Below are the code and all the weights of a small trained network. Each question names an input and a target symbol and asks about switching units off, where a switched-off unit gives its printed mean instead of its output.

import numpy as np


def w(rows, s, z=0):
    codes = np.array(rows[::2]) - 128.0
    scale = np.full(codes.shape[1], s)
    scale[-1] = z or s
    return codes * scale


def norm(h):
    return h / np.sqrt((h * h).mean(-1, keepdims=True) + 1e-5)


def f(y):
    return y / 2 * (1 + np.tanh(0.7978845608 * (y + 0.044715 * y**3)))


def softmax(a):
    e = np.exp(a - a.max(-1, keepdims=True))
    return e / e.sum(-1, keepdims=True)


def log_softmax(a):
    a = a - a.max(-1, keepdims=True)
    return a - np.log(np.exp(a).sum(-1, keepdims=True))


def net(x, mask):
    ids = ['βγζθλμξσφψ'.index(c) for c in x.split()]
    T = len(ids)
    res = E[ids] + P[:T]
    r = norm(res)
    for j in range(2):
        rows = slice(4 * j, 4 * j + 4)
        q, k, v = (r @ M[0][rows].T for M in (Q, K, V))
        z = softmax(np.where(np.tri(T) > 0, q @ k.T / 4**0.5, -1e9)) @ v
        o = O[0][rows]
        res = res + np.where(mask[j], z, o[:, -1]) @ o[:, :-1]
    y = f(norm(res) @ A[0][:, :-1].T + A[0][:, -1])
    res = res + np.where(mask[2:14], y, B[0][:, -1]) @ B[0][:, :-1]
    return log_softmax(norm(res)[-1] @ U[:, :-1].T + U[:, -1])


Q, K, V, O, A, B = {}, {}, {}, {}, {}, {}
E = w([
[118,254,121,134],'β',
[84,111,139,171],'γ',
[102,128,131,79],'ζ',
[163,62,120,120],'θ',
[209,170,139,62],'λ',
[207,131,92,90],'μ',
[77,191,161,145],'ξ',
[110,167,76,198],'σ',
[165,124,84,150],'φ',
[141,159,35,114],'ψ',
],0.022)
P = w([
[185,157,196,70],'0',
[89,131,58,72],'1',
[92,136,193,85],'2',
[91,135,83,77],'3',
[61,145,2,82],'4',
[106,120,144,90],'5',
],0.0058)
Q[0] = w([
[166,197,147,148],'head 0',
[147,176,129,45],'head 0',
[132,153,136,171],'head 0',
[125,51,91,149],'head 0',
[227,146,222,119],'head 1',
[115,131,207,5],'head 1',
[135,188,166,119],'head 1',
[53,95,73,81],'head 1',
],0.019)
K[0] = w([
[125,232,145,127],'head 0',
[199,183,195,104],'head 0',
[100,152,115,143],'head 0',
[76,53,142,95],'head 0',
[129,126,224,148],'head 1',
[168,103,179,4],'head 1',
[165,187,173,126],'head 1',
[112,86,66,55],'head 1',
],0.019)
V[0] = w([
[57,103,159,40],'head 0',
[141,163,125,56],'head 0',
[120,232,96,74],'head 0',
[62,137,77,167],'head 0',
[131,18,103,176],'head 1',
[190,126,150,210],'head 1',
[40,183,113,190],'head 1',
[96,2,85,116],'head 1',
],0.0086)
O[0] = w([
[73,59,152,110,88],'head 0',
[96,169,73,30,232],'head 0',
[30,182,66,87,253],'head 0',
[97,102,109,230,65],'head 0',
[188,156,217,88,60],'head 1',
[226,182,76,103,57],'head 1',
[47,182,185,133,29],'head 1',
[155,116,255,94,115],'head 1',
],0.0081,0.0033)
A[0] = w([
[156,76,101,104,115],'neuron 0',
[155,138,96,133,103],'neuron 1',
[102,22,81,84,134],'neuron 2',
[117,89,122,62,123],'neuron 3',
[92,76,156,213,153],'neuron 4',
[148,209,158,42,148],'neuron 5',
[107,152,61,247,1],'neuron 6',
[161,152,155,108,158],'neuron 7',
[66,115,126,88,110],'neuron 8',
[49,194,132,175,103],'neuron 9',
[125,44,178,113,87],'neuron 10',
[205,44,137,178,106],'neuron 11',
],0.014,0.0063)
B[0] = w([
[155,153,168,116,180],'neuron 0',
[153,136,126,127,153],'neuron 1',
[155,191,177,57,216],'neuron 2',
[107,136,168,102,203],'neuron 3',
[44,85,75,145,178],'neuron 4',
[91,47,88,181,253],'neuron 5',
[154,185,252,158,198],'neuron 6',
[119,120,130,154,160],'neuron 7',
[139,92,148,93,179],'neuron 8',
[197,110,115,84,246],'neuron 9',
[142,116,61,157,169],'neuron 10',
[82,50,111,174,191],'neuron 11',
],0.022,0.0058)
U = w([
[111,215,8,165,155],'β',
[3,99,80,158,204],'γ',
[52,85,231,43,77],'ζ',
[208,21,153,136,178],'θ',
[149,125,93,113,40],'λ',
[254,105,57,91,17],'μ',
[130,150,110,103,101],'ξ',
[185,172,147,166,253],'σ',
[179,108,33,155,105],'φ',
[160,113,109,102,62],'ψ',
],0.0097,0.0041)

Each question gives the input, a string of symbols that net reads in full, and the target symbol t.
The units are the heads (4 rows each of Q, K, V and O) and the neurons (one row each of A and B). Each row of codes is followed by its name. A weight is (code - 128) times the scale printed after its matrix; where a second scale follows, it is the last column's (O, A, B and U).
mask holds one flag per unit, heads first, then neurons. A switched-off unit (its flag False) gives its mean, the last column of its rows in O or B, instead of its output. The means were averaged over made-up inputs and are rounded, as every weight is.
A unit's drop is (log p(t) with every unit on - log p(t) with that unit switched off) / (log p(t) with every unit on - log p(t) with every unit switched off).
The circuit of an input: a set's keep is (log p(t) with only the set's units on - log p(t) with every unit switched off) / (log p(t) with every unit on - log p(t) with every unit switched off). Starting from the 12 units with the biggest drops (on a tie, the unit counted first), units are removed one at a time, each time the one whose removal leaves the highest keep (on an exact tie, the one counted first), for as long as the keep stays at least 0.8.
units of the circuit, in order: the units of the circuit, biggest drop first
k most important neurons: the k neurons with the biggest drops, biggest first
heads that matter: for each layer, one digit per head in row order, 1 if its drop is at least 0.15 and else 0, layers parted by /
drop when u is switched off: that unit's drop, to one decimal
input σ θ ξ, target σ: units of the circuit, in order	head 0; neuron 6
input φ γ ζ θ γ μ, target ζ: units of the circuit, in order	head 1; neuron 3
input γ φ ψ, target σ: heads that matter	10
input λ γ φ γ μ, target γ: heads that matter	01
input γ ψ μ, target γ: units of the circuit, in order	neuron 5; neuron 9
input γ μ φ σ φ, target σ: heads that matter	11
input μ ψ σ, target σ: heads that matter	00
input σ ψ ξ, target σ: units of the circuit, in order	neuron 6; head 0
input ψ μ μ θ φ, target θ: units of the circuit, in order	head 0
input γ γ θ σ σ ψ, target σ: units of the circuit, in order	head 0; neuron 6; head 1
input σ θ θ σ μ, target θ: units of the circuit, in order	head 1; neuron 5
input ψ γ γ φ φ, target γ: 3 most important neurons	neuron 4; neuron 9; neuron 11
input μ φ θ ζ μ ψ, target γ: 2 most important neurons	neuron 5; neuron 9
input μ β λ φ μ ψ, target γ: drop when neuron 2 is switched off	0.0
input φ β ζ φ, target ζ: drop when neuron 9 is switched off	0.1
input ζ ψ ψ, target ζ: drop when neuron 6 is switched off	-0.1
input ξ γ λ ζ φ, target ζ: most important neuron	neuron 2
